Here is a tiny trained network, its code and every weight. The questions are about switching its units off for an input and a class, where a switched-off unit gives its printed mean instead of its output.

import numpy as np


def w(rows, s, z=0):
    codes = np.array(rows[::2]) - 128.0
    scale = np.full(codes.shape[1], s)
    scale[-1] = z or s
    return codes * scale


def norm(h):
    return h / np.sqrt((h * h).mean(-1, keepdims=True) + 1e-5)


def f(y):
    return y / 2 * (1 + np.tanh(0.7978845608 * (y + 0.044715 * y**3)))


def log_softmax(a):
    a = a - a.max(-1, keepdims=True)
    return a - np.log(np.exp(a).sum(-1, keepdims=True))


def net(x, mask):
    res = np.array(x, float).reshape(1, 6) / 4 @ E
    u = 0
    for l in range(4):
        y = f(norm(res) @ A[l][:, :-1].T + A[l][:, -1])
        res = res + np.where(mask[u : u + 10], y, B[l][:, -1]) @ B[l][:, :-1]
        u += 10
    return log_softmax(norm(res)[-1] @ U[:, :-1].T + U[:, -1])


A, B = {}, {}
E = w([
[112,112,117],'x0',
[144,147,140],'x1',
[104,102,111],'x2',
[176,2,231],'x3',
[126,125,126],'x4',
[20,178,228],'x5',
],0.0083)
A[0] = w([
[189,203,179,99],'L0N1',
[38,143,127,80],'L0N2',
[130,135,129,123],'L0N3',
[48,157,216,160],'L0N4',
[120,131,121,142],'L0N5',
[23,166,241,173],'L0N6',
[63,107,203,4],'L0N7',
[94,134,142,25],'L0N8',
[115,72,221,52],'L0N9',
[161,29,250,184],'L0N10',
],0.015,0.0035)
B[0] = w([
[56,74,85,141],'L0N1',
[29,73,118,158],'L0N2',
[116,124,127,127],'L0N3',
[68,143,213,201],'L0N4',
[125,125,120,131],'L0N5',
[64,149,248,227],'L0N6',
[163,127,193,167],'L0N7',
[102,85,166,126],'L0N8',
[242,226,96,188],'L0N9',
[253,68,93,250],'L0N10',
],0.024,0.012)
A[1] = w([
[71,58,63,34],'L1N1',
[78,183,143,59],'L1N2',
[83,65,155,102],'L1N3',
[114,75,143,139],'L1N4',
[172,146,225,87],'L1N5',
[170,154,198,27],'L1N6',
[194,62,207,169],'L1N7',
[171,83,106,8],'L1N8',
[140,126,156,10],'L1N9',
[191,255,10,187],'L1N10',
],0.019,0.0017)
B[1] = w([
[148,150,62,146],'L1N1',
[83,82,192,149],'L1N2',
[97,126,81,145],'L1N3',
[127,114,100,133],'L1N4',
[178,232,76,188],'L1N5',
[181,198,100,167],'L1N6',
[222,142,131,206],'L1N7',
[78,65,193,165],'L1N8',
[155,140,115,133],'L1N9',
[65,101,2,247],'L1N10',
],0.033,0.015)
A[2] = w([
[67,87,127,104],'L2N1',
[150,77,113,49],'L2N2',
[189,108,202,135],'L2N3',
[97,139,138,58],'L2N4',
[185,64,100,121],'L2N5',
[140,198,73,128],'L2N6',
[4,138,176,129],'L2N7',
[154,40,134,97],'L2N8',
[123,122,131,3],'L2N9',
[16,132,161,180],'L2N10',
],0.017,0.0033)
B[2] = w([
[180,201,89,188],'L2N1',
[117,87,144,158],'L2N2',
[145,193,33,206],'L2N3',
[117,128,163,129],'L2N4',
[57,81,197,240],'L2N5',
[102,129,99,204],'L2N6',
[28,163,255,251],'L2N7',
[107,72,159,173],'L2N8',
[177,118,126,106],'L2N9',
[42,187,202,253],'L2N10',
],0.032,0.0063)
A[3] = w([
[116,107,127,94],'L3N1',
[203,196,248,123],'L3N2',
[107,145,161,45],'L3N3',
[89,86,110,122],'L3N4',
[139,164,94,159],'L3N5',
[140,91,178,94],'L3N6',
[157,14,121,6],'L3N7',
[142,33,148,58],'L3N8',
[102,109,120,76],'L3N9',
[243,90,41,115],'L3N10',
],0.016,0.0023)
B[3] = w([
[159,124,130,130],'L3N1',
[239,173,2,222],'L3N2',
[113,96,177,135],'L3N3',
[189,144,106,165],'L3N4',
[123,125,87,158],'L3N5',
[144,119,107,140],'L3N6',
[143,29,186,190],'L3N7',
[165,60,140,169],'L3N8',
[148,146,121,136],'L3N9',
[33,110,214,255],'L3N10',
],0.032,0.0092)
U = w([
[65,111,4,112],'0',
[169,24,150,248],'1',
[69,210,205,77],'2',
[249,210,127,96],'3',
],0.018,0.0016)

Each question gives the input, the list of numbers given to net, and the class t.
The units are the neurons (one row each of A and B). Each row of codes is followed by its name. A weight is (code - 128) times the scale printed after its matrix; where a second scale follows, it is the last column's (A, B and U).
mask holds one flag per neuron, layer by layer. A switched-off neuron (its flag False) gives its mean, the last column of its row in B, instead of its output. The means were averaged over made-up inputs and are rounded, as every weight is.
A unit's drop is (log p(t) with every unit on - log p(t) with that unit switched off) / (log p(t) with every unit on - log p(t) with every unit switched off).
unit that matters most: the unit with the biggest drop
top k neurons: the k neurons with the biggest drops, biggest first
k most important neurons of layer l: the k neurons of layer l with the biggest drops, biggest first
drop when u is switched off: that unit's drop, to one decimal
input [-3,-3,7,-4,8,0], class 0: unit that matters most : L0N6
input [-6,7,0,-6,8,-5], class 0: top 2 neurons : L0N6; L0N10
input [2,2,2,6,-7,0], class 1: top 4 neurons : L0N10; L0N6; L0N4; L3N10
input [5,5,-5,-1,5,-3], class 0: top 2 neurons : L0N4; L0N6
input [-4,3,2,3,8,-7], class 1: top 2 neurons : L0N6; L0N4
input [-4,2,3,0,-7,-3], class 0: top 3 neurons : L0N10; L0N7; L0N6
input [5,2,5,1,-3,-8], class 1: top 2 neurons : L0N6; L0N9
input [0,6,8,-1,0,-1], class 0: top 2 neurons : L0N4; L0N10
input [-2,-1,7,2,6,-8], class 1: 2 most important neurons of layer 0 : L0N6; L0N9
input [-3,-4,-6,-1,8,-4], class 0: top 3 neurons : L0N4; L0N10; L0N6
input [-6,4,-8,-5,8,-1], class 0: top 2 neurons : L0N6; L0N4
input [7,8,-3,-1,-4,-4], class 0: top 2 neurons : L0N4; L0N10
input [3,2,2,7,-7,-1], class 1: top 2 neurons : L0N10; L0N6
input [6,8,2,3,-1,-1], class 1: unit that matters most : L0N10
input [-4,2,8,1,-3,7], class 3: 2 most important neurons of layer 0 : L0N7; L0N9
input [1,-3,-8,1,-2,6], class 3: drop when L3N2 is switched off : 0.1
input [-4,0,3,3,6,6], class 3: drop when L3N3 is switched off : 0.0
input [1,5,-1,-4,-2,-4], class 0: drop when L0N10 is switched off : 1.9
input [1,7,2,-2,1,-1], class 0: drop when L0N6 is switched off : 2.6
